Below are the code and all the weights of a small trained network. Each question names an input and a class and asks about switching units off, where a switched-off unit gives its printed mean instead of its output.

import numpy as np


def w(rows, s, z=0):
    codes = np.array(rows[::2]) - 128.0
    scale = np.full(codes.shape[1], s)
    scale[-1] = z or s
    return codes * scale


def f(y):
    return y / 2 * (1 + np.tanh(0.7978845608 * (y + 0.044715 * y**3)))


def log_softmax(a):
    a = a - a.max(-1, keepdims=True)
    return a - np.log(np.exp(a).sum(-1, keepdims=True))


def net(x, mask):
    res = np.array(x, float).reshape(1, 5) / 4 @ E
    y = f(res @ A[0][:, :-1].T + A[0][:, -1])
    res = res + np.where(mask, y, B[0][:, -1]) @ B[0][:, :-1]
    return log_softmax(res[-1] @ U[:, :-1].T + U[:, -1])


A, B = {}, {}
E = w([
[127,128,109,198,233,102,79],'x0',
[96,178,182,84,112,121,93],'x1',
[165,143,209,128,132,50,112],'x2',
[189,66,167,49,132,145,99],'x3',
[187,254,172,172,93,159,115],'x4',
],0.009)
A[0] = w([
[137,108,147,58,146,10,106,186],'N1',
[171,169,209,122,125,102,113,206],'N2',
[89,142,60,91,59,151,164,223],'N3',
[137,254,182,163,191,125,122,254],'N4',
[93,141,99,57,115,220,130,211],'N5',
[161,132,181,72,97,53,138,227],'N6',
[173,236,127,96,120,90,100,182],'N7',
[101,37,47,135,192,166,136,243],'N8',
[76,125,159,166,190,107,30,178],'N9',
[46,74,126,50,62,222,110,124],'N10',
],0.0084,0.0031)
B[0] = w([
[62,43,177,42,139,77,144,200],'N1',
[169,90,250,171,101,102,59,210],'N2',
[160,174,93,167,66,169,203,187],'N3',
[101,156,112,216,76,189,61,255],'N4',
[175,253,201,71,91,229,202,182],'N5',
[137,35,241,152,151,83,156,202],'N6',
[130,198,199,192,124,122,46,206],'N7',
[173,159,51,77,215,164,156,230],'N8',
[63,115,96,96,106,138,63,201],'N9',
[185,142,178,59,132,180,158,202],'N10',
],0.0068,0.0092)
U = w([
[140,76,1,104,224,149,105,116],'0',
[148,118,179,163,95,146,28,81],'1',
[154,52,187,112,125,25,185,125],'2',
[64,166,42,184,84,146,183,252],'3',
[29,81,142,90,125,81,74,50],'4',
[154,147,137,44,75,204,233,101],'5',
],0.009,0.0016)

Each question gives the input, the list of numbers given to net, and the class t.
The units are the neurons (one row each of A and B). Each row of codes is followed by its name. A weight is (code - 128) times the scale printed after its matrix; where a second scale follows, it is the last column's (A, B and U).
mask holds one flag per neuron, in row order. A switched-off neuron (its flag False) gives its mean, the last column of its row in B, instead of its output. The means were averaged over made-up inputs and are rounded, as every weight is.
A unit's drop is (log p(t) with every unit on - log p(t) with that unit switched off) / (log p(t) with every unit on - log p(t) with every unit switched off).
The circuit of an input: a set's keep is (log p(t) with only the set's units on - log p(t) with every unit switched off) / (log p(t) with every unit on - log p(t) with every unit switched off). Starting from all 10 units, units are removed one at a time, each time the one whose removal leaves the highest keep (on an exact tie, the one counted first), for as long as the keep stays at least 0.8.
units of the circuit, in order: the units of the circuit, biggest drop first
top k neurons: the k neurons with the biggest drops, biggest first
drop of u: that unit's drop, to one decimal
input [1,-6,-8,4,1], class 5: units of the circuit, in order	[N5]
input [-7,5,4,-3,-1], class 2: units of the circuit, in order	[N6; N4]
input [-7,7,0,7,5], class 1: top 2 neurons	[N2; N7]
input [5,4,-5,-2,2], class 3: units of the circuit, in order	[N2; N6]
input [3,1,1,-2,-2], class 0: units of the circuit, in order	[N2; N7; N5]
input [2,-1,3,3,-7], class 0: top 3 neurons	[N8; N2; N7]
input [-8,-2,5,8,5], class 2: top 2 neurons	[N6; N4]
input [-5,7,2,6,0], class 2: units of the circuit, in order	[N6; N4]
input [2,1,1,4,-1], class 2: top 2 neurons	[N4; N7]
input [6,5,3,-2,-2], class 4: top 2 neurons	[N9; N1]
input [3,5,-3,-2,0], class 3: top 3 neurons	[N2; N6; N1]
input [-3,7,2,6,-7], class 2: top 2 neurons	[N6; N1]
input [-5,0,4,-7,-8], class 5: drop of N3	0.6
input [7,-2,3,5,-5], class 0: units of the circuit, in order	[N8]
input [2,-5,-2,-2,-2], class 0: drop of N8	0.2
input [8,-6,5,-3,-2], class 0: drop of N8	0.1
